Below is a small trained network, with its code and all its weights. Each question gives an input and a class and asks what happens when units are switched off, that is, made to give their printed mean instead of their output.

import numpy as np


def w(rows, s, z=0):
    codes = np.array(rows[::2]) - 128.0
    scale = np.full(codes.shape[1], s)
    scale[-1] = z or s
    return codes * scale


def f(y):
    return y / 2 * (1 + np.tanh(0.7978845608 * (y + 0.044715 * y**3)))


def log_softmax(a):
    a = a - a.max(-1, keepdims=True)
    return a - np.log(np.exp(a).sum(-1, keepdims=True))


def net(x, mask):
    res = np.array(x, float).reshape(1, 5) / 4 @ E
    y = f(res @ A[0][:, :-1].T + A[0][:, -1])
    res = res + np.where(mask, y, B[0][:, -1]) @ B[0][:, :-1]
    return log_softmax(res[-1] @ U[:, :-1].T + U[:, -1])


A, B = {}, {}
E = w([
[43,195,194,68],'x0',
[128,127,128,128],'x1',
[48,2,190,161],'x2',
[146,194,197,239],'x3',
[35,149,16,193],'x4',
],0.006)
A[0] = w([
[126,102,101,80,46],'n0',
[74,171,51,161,70],'n1',
[125,173,166,215,56],'n2',
[116,144,126,109,92],'n3',
[180,106,177,87,54],'n4',
[181,118,187,100,108],'n5',
[120,118,132,134,89],'n6',
[174,91,103,159,30],'n7',
[161,172,202,253,47],'n8',
[127,105,115,103,83],'n9',
[83,144,82,154,67],'n10',
[88,62,155,142,43],'n11',
[135,163,166,223,36],'n12',
[60,182,177,96,24],'n13',
[80,52,163,183,72],'n14',
[205,103,218,89,87],'n15',
[115,88,80,53,39],'n16',
[124,90,96,69,43],'n17',
[181,195,100,96,48],'n18',
[80,73,164,147,35],'n19',
[219,80,87,224,28],'n20',
[116,143,125,103,12],'n21',
[121,84,75,50,58],'n22',
[213,54,70,177,55],'n23',
[142,161,106,122,66],'n24',
[203,67,87,175,61],'n25',
[76,152,154,89,5],'n26',
[221,109,186,76,54],'n27',
[43,153,48,154,73],'n28',
[138,115,122,134,33],'n29',
[129,146,160,182,35],'n30',
[126,85,70,51,66],'n31',
[89,143,86,152,85],'n32',
[111,99,147,139,76],'n33',
[123,116,109,124,54],'n34',
[101,137,92,153,108],'n35',
[50,186,176,77,38],'n36',
[57,129,45,215,53],'n37',
[139,100,126,144,52],'n38',
[138,172,113,110,61],'n39',
[182,205,106,116,32],'n40',
[55,194,182,102,38],'n41',
[121,94,93,66,48],'n42',
[69,171,160,89,43],'n43',
[107,95,137,141,26],'n44',
[74,39,182,173,40],'n45',
[183,229,45,111,34],'n46',
],0.012,0.0025)
B[0] = w([
[128,128,92,109,143],'n0',
[137,64,175,123,208],'n1',
[129,108,54,79,203],'n2',
[130,142,126,127,127],'n3',
[125,69,155,118,174],'n4',
[127,63,164,118,182],'n5',
[134,131,130,133,125],'n6',
[122,163,153,115,149],'n7',
[129,111,7,51,254],'n8',
[129,130,107,122,131],'n9',
[128,88,159,117,166],'n10',
[144,142,110,191,180],'n11',
[128,115,51,77,203],'n12',
[113,189,167,104,177],'n13',
[150,141,111,219,217],'n14',
[127,29,184,124,223],'n15',
[127,129,62,87,176],'n16',
[128,126,78,104,157],'n17',
[131,140,108,214,184],'n18',
[131,139,114,198,179],'n19',
[109,217,182,87,223],'n20',
[121,142,123,126,117],'n21',
[128,130,54,85,184],'n22',
[106,219,196,102,212],'n23',
[132,128,123,154,137],'n24',
[112,197,182,108,195],'n25',
[111,172,142,122,146],'n26',
[130,46,184,120,209],'n27',
[134,50,179,107,219],'n28',
[126,136,130,126,116],'n29',
[119,121,87,112,155],'n30',
[127,132,52,86,186],'n31',
[130,94,155,120,162],'n32',
[133,130,125,153,140],'n33',
[128,129,126,119,120],'n34',
[121,98,146,124,155],'n35',
[121,204,185,100,192],'n36',
[136,38,185,104,239],'n37',
[129,141,139,134,127],'n38',
[140,145,124,155,141],'n39',
[137,136,98,208,186],'n40',
[117,198,166,96,189],'n41',
[132,129,79,99,160],'n42',
[122,178,161,110,165],'n43',
[132,134,126,150,133],'n44',
[140,137,95,237,229],'n45',
[144,143,98,253,234],'n46',
],0.042,0.0063)
U = w([
[115,74,186,161,120],'0',
[130,162,117,254,252],'1',
[110,145,65,113,124],'2',
[85,215,189,144,1],'3',
],0.0086,0.00059)

Each question gives the input, the list of numbers given to net, and the class t.
The units are the neurons (one row each of A and B). Each row of codes is followed by its name. A weight is (code - 128) times the scale printed after its matrix; where a second scale follows, it is the last column's (A, B and U).
mask holds one flag per neuron, in row order. A switched-off neuron (its flag False) gives its mean, the last column of its row in B, instead of its output. The means were averaged over made-up inputs and are rounded, as every weight is.
A unit's drop is (log p(t) with every unit on - log p(t) with that unit switched off) / (log p(t) with every unit on - log p(t) with every unit switched off).
The circuit of an input: a set's keep is (log p(t) with only the set's units on - log p(t) with every unit switched off) / (log p(t) with every unit on - log p(t) with every unit switched off). Starting from the 12 units with the biggest drops (on a tie, the unit counted first), units are removed one at a time, each time the one whose removal leaves the highest keep (on an exact tie, the one counted first), for as long as the keep stays at least 0.8.
circuit, biggest first: the units of the circuit, biggest drop first
top k neurons: the k neurons with the biggest drops, biggest first
drop when u is switched off: that unit's drop, to one decimal
input [-6,-7,-2,-5,4], class 3: circuit, biggest first => n23
input [5,-5,-7,-7,-2], class 1: top 4 neurons => n46, n18, n8, n40
input [8,8,-8,0,7], class 1: top 3 neurons => n46, n40, n18
input [8,7,-7,1,-1], class 3: top 3 neurons => n36, n41, n13
input [5,0,-6,0,7], class 0: top 2 neurons => n28, n1
input [4,-3,-3,5,5], class 0: top 3 neurons => n1, n28, n37
input [4,6,-3,4,1], class 2: top 3 neurons => n20, n23, n25
input [8,8,7,-8,-3], class 2: top 3 neurons => n22, n16, n31
input [-3,3,6,7,-6], class 2: top 3 neurons => n8, n12, n37
input [8,7,6,6,0], class 3: top 3 neurons => n41, n36, n13
input [-3,1,5,0,-4], class 1: top 2 neurons => n45, n37
input [6,0,-4,-7,8], class 0: drop when n1 is switched off => 0.4
input [-1,2,8,-7,-4], class 1: drop when n32 is switched off => 0.0
input [8,-7,-2,4,-7], class 3: drop when n1 is switched off => 0.2
input [-3,-7,3,4,0], class 2: circuit, biggest first => n8
